What each symbol does to the nodes:
λ: Q841->Q534, Q884->Q220, Q831->Q886, Q320->Q413, Q708->Q466, Q654->Q76, Q491->Q126, Q376->Q758, Q934->Q252, Q771->Q24, Q508->Q404, Q728->Q763, Q169->Q697, Q220->Q215, Q244->Q588, Q252->Q465, Q413->Q253, Q610->Q928, Q534->Q280, Q197->Q376, Q337->Q153, Q580->Q102, Q210->Q771, Q153->Q610, Q870->Q874, Q363->Q498, Q878->Q303, Q704->Q667, Q911->Q726, Q843->Q946, Q404->Q968, Q856->Q454, Q102->Q427, Q510->Q675, Q385->Q260, Q639->Q878, Q588->Q169, Q55->Q887, Q959->Q856, Q401->Q379, Q342->Q546, Q178->Q812, Q76->Q116, Q35->Q309, Q272->Q870, Q285->Q521, Q675->Q208, Q763->Q883, Q930->Q491, Q697->Q859, Q465->Q621, Q390->Q639, Q726->Q476, Q928->Q178, Q685->Q128, Q674->Q841, Q953->Q385, Q832->Q244, Q24->Q474, Q621->Q884, Q857->Q390, Q260->Q897, Q897->Q285, Q380->Q745, Q946->Q959, Q585->Q323, Q812->Q930, Q208->Q674, Q43->Q510, Q546->Q50, Q851->Q923, Q279->Q508, Q128->Q334, Q859->Q489, Q50->Q654, Q162->Q337, Q886->Q43, Q887->Q209, Q498->Q585, Q215->Q843, Q827->Q210, Q394->Q934, Q23->Q279, Q745->Q728, Q874->Q857, Q323->Q608, Q126->Q55, Q944->Q197, Q667->Q620, Q48->Q380, Q923->Q911, Q476->Q342, Q474->Q704, Q116->Q35, Q209->Q162, Q159->Q48, Q883->Q23, Q334->Q401, Q472->Q708, Q758->Q827, Q608->Q832, Q968->Q825, Q521->Q802, Q466->Q831, Q427->Q320, Q620->Q418, Q825->Q159, Q802->Q580, Q280->Q472, Q379->Q272, Q489->Q875, Q454->Q394, Q309->Q851, Q303->Q685, Q418->Q944, Q253->Q953, Q875->Q363
ζ: Q841->Q639, Q884->Q162, Q831->Q401, Q320->Q418, Q708->Q128, Q654->Q285, Q491->Q50, Q376->Q697, Q934->Q126, Q771->Q363, Q508->Q252, Q728->Q959, Q169->Q841, Q220->Q337, Q244->Q208, Q252->Q55, Q413->Q944, Q610->Q911, Q534->Q878, Q197->Q169, Q337->Q851, Q580->Q704, Q210->Q875, Q153->Q923, Q870->Q968, Q363->Q466, Q878->Q745, Q704->Q323, Q911->Q413, Q843->Q610, Q404->Q465, Q856->Q812, Q102->Q667, Q510->Q870, Q385->Q758, Q639->Q380, Q588->Q674, Q55->Q76, Q959->Q178, Q401->Q279, Q342->Q385, Q178->Q476, Q76->Q521, Q35->Q580, Q272->Q404, Q285->Q771, Q675->Q874, Q763->Q856, Q930->Q546, Q697->Q534, Q465->Q887, Q390->Q48, Q726->Q253, Q928->Q726, Q685->Q763, Q674->Q390, Q953->Q376, Q832->Q675, Q24->Q498, Q621->Q209, Q857->Q159, Q260->Q827, Q897->Q210, Q380->Q843, Q946->Q928, Q585->Q886, Q812->Q342, Q208->Q857, Q43->Q272, Q546->Q260, Q851->Q427, Q279->Q934, Q128->Q883, Q859->Q280, Q50->Q897, Q162->Q309, Q886->Q379, Q887->Q116, Q498->Q831, Q215->Q153, Q827->Q489, Q394->Q491, Q23->Q394, Q745->Q946, Q874->Q825, Q323->Q43, Q126->Q654, Q944->Q588, Q667->Q608, Q48->Q215, Q923->Q320, Q476->Q953, Q474->Q585, Q116->Q802, Q209->Q35, Q159->Q220, Q883->Q454, Q334->Q23, Q472->Q685, Q758->Q859, Q608->Q510, Q968->Q621, Q521->Q24, Q466->Q334, Q427->Q620, Q620->Q832, Q825->Q884, Q802->Q474, Q280->Q303, Q379->Q508, Q489->Q472, Q454->Q930, Q309->Q102, Q303->Q728, Q418->Q244, Q253->Q197, Q875->Q708
π: Q841->Q878, Q884->Q337, Q831->Q379, Q320->Q944, Q708->Q334, Q654->Q521, Q491->Q654, Q376->Q859, Q934->Q55, Q771->Q498, Q508->Q465, Q728->Q856, Q169->Q534, Q220->Q153, Q244->Q674, Q252->Q887, Q413->Q197, Q610->Q726, Q534->Q303, Q197->Q697, Q337->Q923, Q580->Q667, Q210->Q363, Q153->Q911, Q870->Q825, Q363->Q831, Q878->Q728, Q704->Q608, Q911->Q253, Q843->Q928, Q404->Q621, Q856->Q930, Q102->Q620, Q510->Q874, Q385->Q827, Q639->Q745, Q588->Q841, Q55->Q116, Q959->Q812, Q401->Q508, Q342->Q260, Q178->Q342, Q76->Q802, Q35->Q102, Q272->Q968, Q285->Q24, Q675->Q857, Q763->Q454, Q930->Q50, Q697->Q280, Q465->Q209, Q390->Q380, Q726->Q953, Q928->Q476, Q685->Q883, Q674->Q639, Q953->Q758, Q832->Q208, Q24->Q585, Q621->Q162, Q857->Q48, Q260->Q210, Q897->Q771, Q380->Q946, Q946->Q178, Q585->Q43, Q812->Q546, Q208->Q390, Q43->Q870, Q546->Q897, Q851->Q320, Q279->Q252, Q128->Q23, Q859->Q472, Q50->Q285, Q162->Q851, Q886->Q272, Q887->Q35, Q498->Q886, Q215->Q610, Q827->Q875, Q394->Q126, Q23->Q934, Q745->Q959, Q874->Q159, Q323->Q510, Q126->Q76, Q944->Q169, Q667->Q832, Q48->Q843, Q923->Q413, Q476->Q385, Q474->Q323, Q116->Q580, Q209->Q309, Q159->Q215, Q883->Q394, Q334->Q279, Q472->Q128, Q758->Q489, Q608->Q675, Q968->Q884, Q521->Q474, Q466->Q401, Q427->Q418, Q620->Q244, Q825->Q220, Q802->Q704, Q280->Q685, Q379->Q404, Q489->Q708, Q454->Q491, Q309->Q427, Q303->Q763, Q418->Q588, Q253->Q376, Q875->Q466
φ: Q841->Q413, Q884->Q510, Q831->Q285, Q320->Q220, Q708->Q260, Q654->Q23, Q491->Q128, Q376->Q928, Q934->Q466, Q771->Q491, Q508->Q498, Q728->Q697, Q169->Q911, Q220->Q675, Q244->Q851, Q252->Q831, Q413->Q215, Q610->Q390, Q534->Q253, Q197->Q610, Q337->Q874, Q580->Q465, Q210->Q930, Q153->Q857, Q870->Q704, Q363->Q50, Q878->Q197, Q704->Q887, Q911->Q48, Q843->Q674, Q404->Q585, Q856->Q280, Q102->Q621, Q510->Q580, Q385->Q959, Q639->Q944, Q588->Q923, Q55->Q401, Q959->Q534, Q401->Q771, Q342->Q728, Q178->Q878, Q76->Q279, Q35->Q404, Q272->Q474, Q285->Q394, Q675->Q102, Q763->Q859, Q930->Q685, Q697->Q726, Q465->Q886, Q390->Q418, Q726->Q380, Q928->Q639, Q685->Q758, Q674->Q320, Q953->Q946, Q832->Q309, Q24->Q126, Q621->Q43, Q857->Q620, Q260->Q856, Q897->Q454, Q380->Q588, Q946->Q841, Q585->Q76, Q812->Q303, Q208->Q427, Q43->Q802, Q546->Q763, Q851->Q825, Q279->Q363, Q128->Q827, Q859->Q476, Q50->Q883, Q162->Q870, Q886->Q521, Q887->Q379, Q498->Q654, Q215->Q208, Q827->Q812, Q394->Q708, Q23->Q875, Q745->Q169, Q874->Q667, Q323->Q116, Q126->Q334, Q944->Q153, Q667->Q209, Q48->Q244, Q923->Q159, Q476->Q745, Q474->Q55, Q116->Q508, Q209->Q272, Q159->Q832, Q883->Q489, Q334->Q210, Q472->Q385, Q758->Q178, Q608->Q35, Q968->Q323, Q521->Q934, Q466->Q897, Q427->Q884, Q620->Q162, Q825->Q608, Q802->Q252, Q280->Q953, Q379->Q24, Q489->Q342, Q454->Q472, Q309->Q968, Q303->Q376, Q418->Q337, Q253->Q843, Q875->Q546
ε: Q841->Q944, Q884->Q870, Q831->Q771, Q320->Q337, Q708->Q827, Q654->Q394, Q491->Q883, Q376->Q726, Q934->Q334, Q771->Q50, Q508->Q831, Q728->Q534, Q169->Q413, Q220->Q874, Q244->Q427, Q252->Q401, Q413->Q153, Q610->Q48, Q534->Q197, Q197->Q911, Q337->Q825, Q580->Q887, Q210->Q546, Q153->Q159, Q870->Q323, Q363->Q897, Q878->Q169, Q704->Q116, Q911->Q215, Q843->Q390, Q404->Q886, Q856->Q303, Q102->Q209, Q510->Q704, Q385->Q178, Q639->Q588, Q588->Q320, Q55->Q279, Q959->Q878, Q401->Q363, Q342->Q959, Q178->Q745, Q76->Q934, Q35->Q465, Q272->Q585, Q285->Q491, Q675->Q667, Q763->Q280, Q930->Q763, Q697->Q253, Q465->Q379, Q390->Q244, Q726->Q843, Q928->Q380, Q685->Q859, Q674->Q418, Q953->Q928, Q832->Q102, Q24->Q654, Q621->Q272, Q857->Q832, Q260->Q812, Q897->Q930, Q380->Q674, Q946->Q639, Q585->Q521, Q812->Q728, Q208->Q620, Q43->Q474, Q546->Q856, Q851->Q884, Q279->Q466, Q128->Q489, Q859->Q953, Q50->Q454, Q162->Q968, Q886->Q24, Q887->Q508, Q498->Q285, Q215->Q857, Q827->Q342, Q394->Q128, Q23->Q708, Q745->Q841, Q874->Q608, Q323->Q802, Q126->Q23, Q944->Q923, Q667->Q35, Q48->Q208, Q923->Q220, Q476->Q946, Q474->Q76, Q116->Q252, Q209->Q404, Q159->Q675, Q883->Q472, Q334->Q875, Q472->Q758, Q758->Q476, Q608->Q580, Q968->Q43, Q521->Q126, Q466->Q210, Q427->Q162, Q620->Q309, Q825->Q510, Q802->Q55, Q280->Q376, Q379->Q498, Q489->Q385, Q454->Q685, Q309->Q621, Q303->Q697, Q418->Q851, Q253->Q610, Q875->Q260
η: Q841->Q253, Q884->Q675, Q831->Q521, Q320->Q215, Q708->Q897, Q654->Q279, Q491->Q334, Q376->Q178, Q934->Q831, Q771->Q126, Q508->Q585, Q728->Q859, Q169->Q726, Q220->Q208, Q244->Q923, Q252->Q886, Q413->Q843, Q610->Q639, Q534->Q953, Q197->Q928, Q337->Q857, Q580->Q621, Q210->Q491, Q153->Q390, Q870->Q667, Q363->Q654, Q878->Q376, Q704->Q209, Q911->Q380, Q843->Q841, Q404->Q323, Q856->Q472, Q102->Q884, Q510->Q102, Q385->Q856, Q639->Q197, Q588->Q911, Q55->Q379, Q959->Q280, Q401->Q24, Q342->Q763, Q178->Q303, Q76->Q508, Q35->Q968, Q272->Q704, Q285->Q934, Q675->Q427, Q763->Q489, Q930->Q128, Q697->Q476, Q465->Q43, Q390->Q944, Q726->Q745, Q928->Q878, Q685->Q827, Q674->Q413, Q953->Q959, Q832->Q851, Q24->Q55, Q621->Q510, Q857->Q418, Q260->Q454, Q897->Q394, Q380->Q169, Q946->Q534, Q585->Q116, Q812->Q685, Q208->Q320, Q43->Q580, Q546->Q883, Q851->Q159, Q279->Q498, Q128->Q210, Q859->Q342, Q50->Q23, Q162->Q874, Q886->Q802, Q887->Q272, Q498->Q76, Q215->Q674, Q827->Q930, Q394->Q466, Q23->Q363, Q745->Q697, Q874->Q620, Q323->Q35, Q126->Q401, Q944->Q610, Q667->Q162, Q48->Q588, Q923->Q48, Q476->Q728, Q474->Q887, Q116->Q404, Q209->Q870, Q159->Q244, Q883->Q875, Q334->Q771, Q472->Q260, Q758->Q812, Q608->Q309, Q968->Q608, Q521->Q252, Q466->Q285, Q427->Q220, Q620->Q337, Q825->Q832, Q802->Q465, Q280->Q385, Q379->Q474, Q489->Q546, Q454->Q708, Q309->Q825, Q303->Q758, Q418->Q153, Q253->Q946, Q875->Q50

The rows follow the links: the fewer symbols apart two nodes are, the more alike their rows tend to be.

Each row is also shifted at random along 9 hidden directions that mean nothing.

Name the node of each row.
 -72    60  -148   -21   -77   111   -52   -31  -316  -602   293  -281    66   -80     2    66    43  -163  -122    57   153    82   -59  -127  -180  -115   298   594   -19   148   -47  -248  -167   -25    67  -332   168   -63   316  -231   240  -357    15     9   224  -175   137    67   532
node: Q959
 110   -27   121    -6   117  -104    89    -8    91    89    59   113  -100   -57  -251   -55   -58   362  -141   320     0   172   -91  -169   111    40  -154  -414  -195   -86   324   -15   188  -126   297   182   -11    41   -75   100    31   -86    42   -72  -124  -220  -129   -73   256
node: Q608
 424  -212   -88   192   -44   259   -50    14   -32   570  -469    32  -210   211   -48   175     8   436   120   -26   182    56  -291  -247   122   164   155  -572   -27  -123    -3   172    72   122   268   -85  -183  -403    18    96  -236   180  -164   -31  -362   241  -122    78  -323
node: Q390
 -33  -110  -131    -7  -260   -34    69   -23  -143     6  -120   -19  -118   338   373   118   190    13  -170   196   -38  -239     9   168    56    39   -35   705   299  -193  -154   -27  -112   373    62  -181  -150  -202   295   -35   -61   146   118   -11  -221   245   198   219   -59
node: Q685
  -3   215    85   -52   145    31    43    30  -241   275   -67   -19    40  -270   235  -267  -208   169  -125   268   -51   142    11   389   431   -77  -220   -82  -108   -24   224   247   181  -332   387   413  -827    47  -116    46  -125    77   -70   -32   204  -213  -236    90   -53
node: Q510
 274   118   183   -97   136    28    84   -55   366    83    98   157   306  -376  -179   -12  -160  -485   394  -522  -115   112   205  -199  -148  -108   -18  -120    71   206   -54   -54   120   -71  -428    22   612   213  -382   126    24   129    33   205   399   119  -127  -152  -297
node: Q465
-653   104    50  -132   -30  -166   118     9    64  -324   181    60   -18    33  -123   -75   -70  -124   -14    60  -189   -59   269   -20   -78  -178  -186   -12   112   124   -26    36   -31   130  -223  -112   187   105   -71    -7   129   -25   208   199   189    70   118    24   235
node: Q771
 879  -169  -112  -131  -230    63   -64   -47  -255  -248   111   -81   173   -42   355    29   -80  -198  -140   135    87  -128  -135  -515    93  -102   197    93   179  -224    77  -208  -118   139   310  -124   115  -232   471  -338   356  -219   228  -149   -89   -65   167   137   184
node: Q342
-564   -82   187    51    25  -194   -48    44   231   248   115   392  -158    20  -445  -297   222   193  -139   187   -63   -73    94   138    30  -130  -168  -625  -301   202     8   135  -186  -454    35    78   -99   142  -276  -118   -77   -43   249    75  -177  -170    16   -64     1
node: Q831
 923  -105   -36  -178  -128  -201  -131    31   -39  -578   232  -131   -90   -13   -20   -66   -84   176  -220   160  -117  -231   107  -206  -143  -107   -33    14    53   -78   -93  -240  -147   235   208   -42   211   126   191  -265   171  -289   222   -91  -266  -147   249   -13   277
node: Q875
 432  -195  -111    19  -228    94  -274    18    57   517    36   270   -44  -141  -171  -271  -202   206    29   -23   111  -230  -216   -42   169   -49   -83  -813   -69  -182    34   146  -188   -70   204   161  -256  -207     8  -222    93  -140   238  -308  -362    25   188   -39  -535
node: Q812
 462  -145   286   -38    83   251    22   -41    73   441  -647    23    47  -312  -449   326   181   367   111  -310    29   112    78  -129  -294    22   293  -213    85   158    12   -88   116  -170   -69  -110   328   -52  -285    -4  -499   265    76   186  -138    90  -212   186  -509
node: Q323
1251   -25   118  -251   -54   -37    22   -33    31   128  -128    25   154  -332   241   -39  -212    47    15   -55  -190  -132   153  -106   114   -88  -144    55   235  -165    39  -128   157   149   218   246    36    60   -44   -57  -101   139   201   -63   -98    24   -33    82  -379
node: Q379
 389  -181  -102    39  -183   -26   -57   -71   -65  -213   217   -35   -19    80    17   174   328   -58  -199    89   153  -105  -156    54  -260    82   235   950    47  -109   -56  -420  -197    83    64  -204   343   -21   310  -184    72  -194   110  -206  -256   -96   203    46   121
node: Q280
 662   132   -65    90    26   175     4     4  -192    65    45    32   163   126  -596   198   151  -252   -17     4   341   123  -355   479  -311   150    91  -325  -118   -92   350   344  -137  -248  -987   -71   -55   -70   163    73   302  -210    27  -183   341  -146   201     8   132
node: Q253
 545   -53   122    42   108   175   176   -11   -51   202  -485   -47   -18   152  -228   363   142   176    58   -26    75   220   -60  -201  -112   105   177  -297    40    12   152   140   176    24  -203  -184   128  -176   -29   173  -177   203   -92   193    58   124  -158   150    57
node: Q825
 288   -79  -199   178    37  -160  -125    72   209   -77   -36  -170  -170   518   233   171    66   -44   125  -226    -4  -182  -109   238  -135   366   -74    77    22  -242  -268    47    12   443  -373   134    45   170    53   281   -70   112  -427  -222  -344   221    87  -246  -200
node: Q380
-604  -144  -145   201    91    33  -203    51   339    72   -85   -85  -119   215   -37   109  -104    39   365  -453    53   -27   -95  -308  -144   206   116  -557   -74     0  -263   -17    43   264  -105   -23   327    29  -159   179   -77    43  -415   -55  -251   229   -80  -283  -259
node: Q911
  60    81    34    46   178   -23   100   -12   228  -106   190    51   181     0   138   -30  -149  -440   264  -191    -6   251     5  -580   103    -7    65  -316  -113   103    59   -38   162   -55    -9   -17   380    43   -95   154   263     1  -191   147   323     1  -219  -215   277
node: Q874
 291   -29   136  -306    22   -49    -8     1  -146  -756  -167  -423    36  -266    67   170  -177   221   -78   -60  -247   -31   386  -579  -226  -209   156    98   271   122  -103  -372    96   318   306  -175   449   127    70  -219   -54   -84    98   230   -10   -71    -5   138   317
node: Q498
  93   201  -201    69    84    92   -58    79  -414  -300   -93  -407    83   252   656   -12   -91  -327    -6   -20    41    16   -54   220   225    79    88   162    46   -47  -128   251    13    43   -94    60  -653   -45   267    30   110    54  -414    -2   296    18   -61    68   214
node: Q843
-1393    227   -206    -37    -25   -162   -153     70    -46   -459    606    -67   -173    -94   -156   -450   -431    131    -61    206    -61    -83     71    243    126   -193   -341   -313   -176     88      6    143   -126     65    171    152   -325    143    -38    -55    316   -413     37   -115    118   -172    223   -203    346
node: Q856
 -49   -13   159  -113    27  -288   129    42   107   -66  -279     7    63   342   492   140   259  -279   -60   -31  -313  -237   302   208   -12   124  -183   346   283  -166  -150    53    88   208  -375   160   -23   266    10   135  -157   413   -11    98   -96   163    11    89  -158
node: Q55
 824   100    11   -10   124   -19   174   -27   -28  -243   127  -123  -144   -62  -317   119   -64   338  -106   239    26   264   -58    20  -109    49   -52   313   -75    36   216  -141   186    95   157   -56   185    34   -32   186   -29  -132   -39    33    65  -141   -60   -30   422
node: Q884
 193    94  -100    90    31   212    62   -71   -46   275   122     4    83  -237     2    25  -108   -33    84   -42   204   227  -237   141    77    64    72   489   -67   -41   148   -77   111   -67   144    37   -59  -134     7   149   -14   -49  -130  -126   164   -22  -129   -31  -103
node: Q153
  39  -161    29   138    85    66   -99   -37   194   403  -117    50    14  -122    74    25   -26   149   132  -144    96    83  -200  -247    79   176   120  -253  -131  -134    27  -148   147   -82   350   211   104   -17   -92    83  -131    67  -220  -195  -309   -45  -218  -167  -342
node: Q159
-321    25  -168   105   -29   137  -125    58  -395   106   -45  -139   -71    67   219  -189  -176   222  -155   309   160    17  -253    58   369     0     7  -491  -150  -130   137   286   -46  -140   393   148  -796  -240   240  -118   118  -148  -119  -192   -39  -158   -11    68   136
node: Q197
-113   131   160  -262    68    89   104   -63   -67  -104   -61  -105   203  -539    49    -1  -311     2    65  -123  -162    95   265  -186    25  -211   -28   217   207    93    83  -165   216    55   232    67   164    51  -135   -40   -85    50   145   163   281   -33  -130   116   -96
node: Q585
 233    87   137  -239  -134   279   130   -71  -384    58  -395  -121   169  -360   -73   187    23    81   -91   -41   -36   -12   194   221  -120  -217   126   539   354    97    49    14     4    14  -118  -214  -110  -195    51  -169  -216   154   343   214   269   101    57   438  -236
node: Q363
-272   -86  -193   182    13    14  -177    14   111   108   177   -33   -51   106   559  -210  -134  -136   152   -92    50   -30  -160  -341   330    69    87   -87  -165   -77  -232   -99   -21    23   558   146  -184   -71    61   -26    72   -15  -339  -147  -198    45  -143  -223   -89
node: Q610
-627  -101   255   -26    91    41   175  -111    15   149  -184    29    54  -257  -153   245   233   280  -134   124    39   248   -22  -240  -101    40   193   523    -4    16   233  -400   218  -177   380   -35   389   -15   -24    29  -213    63    62    33  -119  -185  -248    98    94
node: Q870
 298  -179  -110    97   -31   208   -17   -83   156   398  -255   -44   -48   -46    84   266  -114   219   272  -296   107    70  -181  -300   -49   196   149   200   131  -157   -81  -199   199   369   265   -52   337  -231   -32   189  -238   168  -211   -91  -278   278  -147   -49  -476
node: Q215
-535  -150   172    45   -16  -194   112   -32   324   447    87   442  -245   -35  -285  -186   138   437  -134   332   -80    20     7   -56   178   -55  -232  -160  -196    27   125   -79    55  -189   484   106    54     3  -253    42  -187    72   246    35  -334   -49  -102   -44   -34
node: Q802
 252  -154   -78   -45  -204   284  -149     5  -404   264  -562  -223    32   -14   331   176    50   233   -83   -60    78  -229   -55    96    48    23   224   145   285  -186  -138    53  -107   140   185   -72  -452  -317   276  -237  -259   147    44  -108  -257   166    85   336  -494
node: Q758

From each start, follow one symbol. Which node do you reach?
Answer with the node's name.
-109   192   141   -45   213   -56   115    47   -90   -78  -310  -186    64    83   240   102   133  -147    -5   -77  -179    44   256   401    -8    68   -53   257    85    79   -63   161   156   -62  -352   138  -282   246  -134   179  -254   316  -222   203   237    17  -170    95   -36
ε -> Q887
-324    38   222   -19   150   117   -27   -30    21   468  -280    29    96  -448   -21   -37    18   196    48  -157   -19    98    83   292    86     2    28   171   -52    92    21   -64   149  -334   242   259  -230   110  -302    24  -418   213   -57    -5     5   -95  -285    47  -505
η -> Q870
   88   -386    302    -27     42     94     29    -84    302    267   -410    109    142   -219     45    275    166     56    164   -307    -43     90     73  -1006   -105     -6    402   -279     80     42    -42   -424    171    -65    401   -146    813    -86    -96   -109   -205    222     56    167   -297     79   -290     25   -252
π -> Q608
-207   313  -314    85   161     8  -222    64    43  -298   338  -371   -57  -104   435  -297  -564  -172   330  -354   -73     1    64   300   181    35  -176   160   -64    87  -352    79    74   294   124   283  -366   207  -188   195     8   -67  -566   -83   217   115   -76  -313  -139
φ -> Q215
-425    45    70   -52    21   -80    39    16   159   488  -140   192    19  -111   608  -316  -220   -81   178   -99  -282  -113   247   -11   519  -107  -284  -126    89    11  -197   161   156    10   445   304  -439    -2  -292    71  -240   412   -47   157     8   241  -239    15  -498
ζ -> Q802
 944   225   111  -160    63  -186   170   -17    54  -172   307   125    42  -159  -278  -146   -83   -37  -144   229  -115    52   111   377   -15   -96  -323   227   -34    37   234    55    65   -78  -236   167    -9   235  -128   103    99  -112   235    13   259  -178    79   -31   208
ζ -> Q585
-344    34   -70   -16   -66   -47  -194    41   128  -127   308    87   -31  -162  -231  -297  -166   -69    91  -155   -49  -156   113    91   -61  -183   -76  -311   -96   198  -199    39  -229   -70   -66   -30    37   113  -165  -156   104  -195   130    21    26   -12   165  -120  -109
η -> Q708
-119  -231    70   217    80     3    25    -2    88   387  -318    88  -233   267   -22   131   365   449  -123   212   103   108  -185  -102    80   202   151   -19  -192   -34    13   -89    75  -140   431   -21   -85  -117   -18    90  -337   172  -179   -10  -447   -26  -213    11    11
φ -> Q884
 370     9   -50     3   146   -74  -118   -59   261  -283   609   -61    66  -451  -238  -135  -352    84    91   -60   129   228  -192  -420   -51    38    32     6  -295   -21   194  -467   151   -49   469   214   553   231   -66    39   259  -442  -130  -317   -62  -364   -84  -394   247
π -> Q48
-101    90   -90     6   -50   -84  -244    72   152    30   276   112   -20  -125   -99  -398  -195  -153   133  -226   -83  -259   130   359    35  -141  -195  -386  -102   148  -277   191  -249   -96  -177   158  -262   187  -228  -132    40  -100    64   -49    36    36   167  -159  -353
ζ -> Q454
 611   -47   -23  -113  -167  -204   -93     3   -27  -155   257    71     8   -33   217  -225    22   -62  -221   177  -112  -257    81   135    77   -94  -152   237    47  -122   -57  -106  -169     2   181   151  -150   124   139  -225   124  -105   250  -159  -177  -127   196     5   -27
λ -> Q285
-617    10  -111   171    29   134   110   -90    72   -40   149   -79   -79     7   -86   235   177    36    49   -53   179   238  -154    65  -191   142   218  1033   -60   102   -54  -331    66   102   117  -248   397   -70    12   189  -111   -41  -222    14    33    56   -97   -50   147
φ -> Q320
 -77  -102    32  -157  -147   -68  -121    -9    57    89    26   119   334  -132   738  -228  -158  -609   159  -283  -198  -278   181  -425   298  -151   -16  -140   239  -156  -210   -45   -67    41   139   175     1    11   103  -255   198   169   134   -27    26   124    28    12  -391
φ -> Q883
 838   -77    98   -85    90  -163    11    15    86    32  -249  -117   -79   -11   285    90   -50   309   -63    33  -178   -56    89   -44    64   136  -109   123   104  -211   -31  -165   227   220   325   275   -39   176   -51   103  -251   191  -124   -84  -351    -7  -128   -10  -188
η -> Q510
-277   274  -194   183   127   143   -98   -24   -30   -59   482  -116  -159  -328  -481  -184  -171   269    21   -18   229   246  -173   695  -118     4   -24   626  -327   272     4   -85   -50  -198   130    40  -197   117  -227   149  -113  -335  -227  -134   206  -218   -18  -191    69
ε -> Q923
